Below is a small trained network, with its code and all its weights. Each question gives an input and a class and asks what happens when units are switched off, that is, made to give their printed mean instead of their output.

import numpy as np


def w(rows, s, z=0):
    codes = np.array(rows[::2]) - 128.0
    scale = np.full(codes.shape[1], s)
    scale[-1] = z or s
    return codes * scale


def f(y):
    return np.maximum(y, 0)


def log_softmax(a):
    a = a - a.max(-1, keepdims=True)
    return a - np.log(np.exp(a).sum(-1, keepdims=True))


def net(x, mask):
    res = np.array(x, float).reshape(1, 5) / 4 @ E
    y = f(res @ A[0][:, :-1].T + A[0][:, -1])
    res = res + np.where(mask, y, B[0][:, -1]) @ B[0][:, :-1]
    return log_softmax(res[-1] @ U[:, :-1].T + U[:, -1])


A, B = {}, {}
E = w([
[159,84,139,206,134,23,174],'x0',
[4,120,191,107,139,117,131],'x1',
[108,118,60,151,215,211,196],'x2',
[121,80,72,181,37,151,163],'x3',
[142,75,229,108,154,187,152],'x4',
],0.012)
A[0] = w([
[191,165,165,55,172,207,74,122],'N1',
[175,106,44,187,139,219,144,253],'N2',
[124,95,103,140,94,115,151,74],'N3',
[75,104,141,178,191,194,230,100],'N4',
[121,195,99,146,120,147,40,158],'N5',
[41,108,106,97,126,71,96,83],'N6',
[137,94,218,125,160,5,117,161],'N7',
[22,176,174,133,116,152,79,220],'N8',
[164,126,123,155,111,65,173,101],'N9',
[144,89,241,129,114,73,167,139],'N10',
[36,146,59,125,124,146,87,148],'N11',
[132,85,151,135,157,140,164,80],'N12',
[187,142,129,239,97,41,182,151],'N13',
[147,97,137,132,158,74,149,70],'N14',
],0.011,0.0064)
B[0] = w([
[196,131,200,191,209,169,155,211],'N1',
[145,114,23,82,132,177,179,251],'N2',
[116,137,101,120,110,108,94,151],'N3',
[74,147,95,135,202,115,178,211],'N4',
[197,136,149,103,94,96,135,175],'N5',
[137,120,169,106,102,85,128,163],'N6',
[132,110,166,94,122,199,45,226],'N7',
[105,141,186,67,116,9,157,206],'N8',
[107,115,128,169,114,125,58,179],'N9',
[28,76,167,118,110,175,124,206],'N10',
[139,205,117,114,103,19,149,177],'N11',
[98,130,122,139,175,112,112,154],'N12',
[152,70,78,230,173,125,42,233],'N13',
[113,124,125,126,137,173,86,156],'N14',
],0.011,0.018)
U = w([
[20,98,175,113,76,136,113,55],'0',
[144,190,140,99,80,57,108,75],'1',
[115,82,149,188,166,150,15,250],'2',
[78,152,51,122,176,164,197,216],'3',
[142,98,21,236,104,114,64,116],'4',
[165,142,249,164,190,159,125,85],'5',
[229,146,42,107,87,205,147,116],'6',
],0.011,0.0021)

Each question gives the input, the list of numbers given to net, and the class t.
The units are the neurons (one row each of A and B). Each row of codes is followed by its name. A weight is (code - 128) times the scale printed after its matrix; where a second scale follows, it is the last column's (A, B and U).
mask holds one flag per neuron, in row order. A switched-off neuron (its flag False) gives its mean, the last column of its row in B, instead of its output. The means were averaged over made-up inputs and are rounded, as every weight is.
A unit's drop is (log p(t) with every unit on - log p(t) with that unit switched off) / (log p(t) with every unit on - log p(t) with every unit switched off).
The circuit of an input: a set's keep is (log p(t) with only the set's units on - log p(t) with every unit switched off) / (log p(t) with every unit on - log p(t) with every unit switched off). Starting from the 12 units with the biggest drops (on a tie, the unit counted first), units are removed one at a time, each time the one whose removal leaves the highest keep (on an exact tie, the one counted first), for as long as the keep stays at least 0.8.
units of the circuit, in order: the units of the circuit, biggest drop first
most important unit: the unit with the biggest drop
k most important neurons: the k neurons with the biggest drops, biggest first
drop of u: that unit's drop, to one decimal
input [6,4,5,-1,-3], class 4: most important unit	N1
input [-2,-4,4,-1,3], class 3: 3 most important neurons	[N7 N4 N5]
input [7,-1,-8,7,-2], class 2: 3 most important neurons	[N7 N2 N10]
input [7,-7,6,-6,2], class 4: 2 most important neurons	[N13 N2]
input [-4,-3,-4,4,-4], class 6: units of the circuit, in order	[N13 N5]
input [-8,3,-2,-1,0], class 1: units of the circuit, in order	[N8 N11]
input [6,-7,6,-8,0], class 4: units of the circuit, in order	[N13 N2]
input [3,-8,-7,-4,-6], class 2: 3 most important neurons	[N2 N7 N11]
input [0,-4,8,0,-8], class 6: 2 most important neurons	[N2 N10]
input [4,7,-7,4,-8], class 2: 4 most important neurons	[N13 N7 N2 N9]
input [1,-5,7,4,-4], class 6: 4 most important neurons	[N2 N10 N8 N12]
input [-2,-5,4,0,2], class 6: 3 most important neurons	[N10 N8 N2]
input [-4,5,4,2,8], class 3: 2 most important neurons	[N4 N7]
input [7,-2,-8,3,-3], class 2: most important neuron	[N7]
input [1,6,-8,0,-5], class 0: 2 most important neurons	[N10 N7]
input [-5,-6,5,6,8], class 3: 2 most important neurons	[N4 N7]
input [-2,-4,6,-6,-8], class 6: drop of N11	0.0
input [-2,3,-8,-3,-3], class 1: drop of N8	0.3
input [-5,1,-1,-7,-2], class 5: drop of N1	2.1
input [-8,2,-5,2,7], class 5: units of the circuit, in order	[N1]
